Here is a tiny trained network, its code and every weight. The questions are about switching its units off for an input and a class, where a switched-off unit gives its printed mean instead of its output.

import numpy as np


def w(rows, s, z=0):
    codes = np.array(rows[::2]) - 128.0
    scale = np.full(codes.shape[1], s)
    scale[-1] = z or s
    return codes * scale


def f(y):
    return y / 2 * (1 + np.tanh(0.7978845608 * (y + 0.044715 * y**3)))


def log_softmax(a):
    a = a - a.max(-1, keepdims=True)
    return a - np.log(np.exp(a).sum(-1, keepdims=True))


def net(x, mask):
    res = np.array(x, float).reshape(1, 5) / 4 @ E
    y = f(res @ A[0][:, :-1].T + A[0][:, -1])
    res = res + np.where(mask, y, B[0][:, -1]) @ B[0][:, :-1]
    return log_softmax(res[-1] @ U[:, :-1].T + U[:, -1])


A, B = {}, {}
E = w([
[127,217,90,163,2,165,12,146],'x0',
[99,110,206,100,93,101,101,102],'x1',
[180,132,178,246,89,175,232,153],'x2',
[215,217,135,169,227,207,82,27],'x3',
[26,192,102,196,145,163,226,57],'x4',
],0.0075)
A[0] = w([
[117,166,191,144,172,124,83,99,137],'neuron 1',
[110,83,188,79,248,131,180,110,37],'neuron 2',
[71,66,129,123,51,143,182,182,145],'neuron 3',
[2,202,163,129,124,116,172,66,173],'neuron 4',
[157,195,129,159,96,131,72,102,103],'neuron 5',
[85,115,75,55,163,123,95,86,110],'neuron 6',
[150,114,179,135,204,162,91,55,112],'neuron 7',
[68,122,62,174,177,120,123,116,100],'neuron 8',
[212,109,145,60,174,94,18,238,252],'neuron 9',
[227,141,138,127,85,129,175,162,179],'neuron 10',
[90,99,108,51,177,109,73,66,167],'neuron 11',
[202,163,152,117,148,139,130,69,105],'neuron 12',
[210,134,173,181,102,139,160,95,138],'neuron 13',
[82,166,103,173,38,163,43,125,34],'neuron 14',
[89,149,21,112,177,101,82,178,106],'neuron 15',
[142,111,221,171,122,147,203,182,114],'neuron 16',
[49,42,119,99,94,63,143,174,143],'neuron 17',
[49,211,75,136,142,147,157,136,171],'neuron 18',
],0.0091,0.0044)
B[0] = w([
[141,154,99,128,109,185,147,148,166],'neuron 1',
[220,45,94,211,76,53,193,192,211],'neuron 2',
[122,234,112,69,98,178,134,115,210],'neuron 3',
[111,87,174,100,246,191,67,200,224],'neuron 4',
[149,92,96,100,64,97,185,172,186],'neuron 5',
[111,178,134,213,87,125,147,74,176],'neuron 6',
[157,191,62,81,48,183,171,195,189],'neuron 7',
[123,106,165,144,158,152,149,133,159],'neuron 8',
[127,143,210,148,171,203,109,169,249],'neuron 9',
[59,151,202,150,169,147,94,83,181],'neuron 10',
[114,148,159,225,77,198,157,55,194],'neuron 11',
[147,163,109,39,126,138,207,130,175],'neuron 12',
[61,184,120,166,113,148,107,98,189],'neuron 13',
[213,1,135,191,76,16,204,186,205],'neuron 14',
[86,120,126,136,68,118,106,89,171],'neuron 15',
[116,133,141,199,63,152,120,106,204],'neuron 16',
[156,150,120,80,52,171,128,139,226],'neuron 17',
[138,135,145,144,176,220,114,171,199],'neuron 18',
],0.0073,0.011)
U = w([
[197,49,97,151,91,70,176,197,124],'0',
[128,147,141,109,122,167,114,125,254],'1',
[149,231,73,12,76,174,163,148,60],'2',
[128,129,196,124,209,181,58,183,103],'3',
[72,189,145,212,82,133,105,2,84],'4',
[111,141,151,144,182,62,61,87,116],'5',
],0.0079,0.0083)

Each question gives the input, the list of numbers given to net, and the class t.
The units are the neurons (one row each of A and B). Each row of codes is followed by its name. A weight is (code - 128) times the scale printed after its matrix; where a second scale follows, it is the last column's (A, B and U).
mask holds one flag per neuron, in row order. A switched-off neuron (its flag False) gives its mean, the last column of its row in B, instead of its output. The means were averaged over made-up inputs and are rounded, as every weight is.
A unit's drop is (log p(t) with every unit on - log p(t) with that unit switched off) / (log p(t) with every unit on - log p(t) with every unit switched off).
The circuit of an input: a set's keep is (log p(t) with only the set's units on - log p(t) with every unit switched off) / (log p(t) with every unit on - log p(t) with every unit switched off). Starting from the 12 units with the biggest drops (on a tie, the unit counted first), units are removed one at a time, each time the one whose removal leaves the highest keep (on an exact tie, the one counted first), for as long as the keep stays at least 0.8.
units of the circuit, in order: the units of the circuit, biggest drop first
most important unit: the unit with the biggest drop
top k neurons: the k neurons with the biggest drops, biggest first
drop when u is switched off: that unit's drop, to one decimal
input [5,-5,8,-3,8], class 3: most important unit => neuron 4
input [-4,0,6,0,-7], class 3: units of the circuit, in order => (neuron 9; neuron 10)
input [-2,-2,-6,4,-1], class 4: units of the circuit, in order => (neuron 11; neuron 6)
input [4,-3,6,1,7], class 3: top 2 neurons => (neuron 4; neuron 18)
input [-1,1,-7,2,-3], class 4: top 3 neurons => (neuron 11; neuron 6; neuron 4)
input [-1,5,-7,-3,-1], class 4: units of the circuit, in order => (neuron 11; neuron 6)
input [4,-2,7,6,-4], class 4: top 2 neurons => (neuron 13; neuron 10)
input [3,-3,3,-8,-8], class 2: top 3 neurons => (neuron 3; neuron 17; neuron 4)
input [6,8,6,4,7], class 1: top 4 neurons => (neuron 2; neuron 4; neuron 13; neuron 9)
input [-8,-5,1,7,-5], class 0: top 2 neurons => (neuron 2; neuron 3)
input [-5,2,0,-1,-8], class 3: top 2 neurons => (neuron 9; neuron 14)
input [-3,-3,-4,-6,1], class 2: top 3 neurons => (neuron 17; neuron 3; neuron 14)
input [5,-4,2,-3,1], class 0: top 2 neurons => (neuron 14; neuron 9)
input [-1,1,6,-1,-7], class 3: most important unit => neuron 9
input [-1,1,8,-6,-5], class 4: top 2 neurons => (neuron 16; neuron 10)
input [2,2,-8,1,-7], class 4: top 4 neurons => (neuron 11; neuron 6; neuron 4; neuron 15)
input [8,1,7,4,-2], class 0: top 2 neurons => (neuron 14; neuron 5)
input [2,-8,1,-6,-7], class 1: units of the circuit, in order => (neuron 4; neuron 9)
input [-7,0,1,-1,8], class 3: top 3 neurons => (neuron 4; neuron 14; neuron 18)
input [3,0,-5,-4,8], class 3: units of the circuit, in order => (neuron 4)
input [-7,1,1,3,-1], class 0: drop when neuron 2 is switched off => 0.6
input [2,4,-5,-2,3], class 4: drop when neuron 12 is switched off => 0.2
input [-8,4,-6,-4,7], class 0: drop when neuron 4 is switched off => -0.1
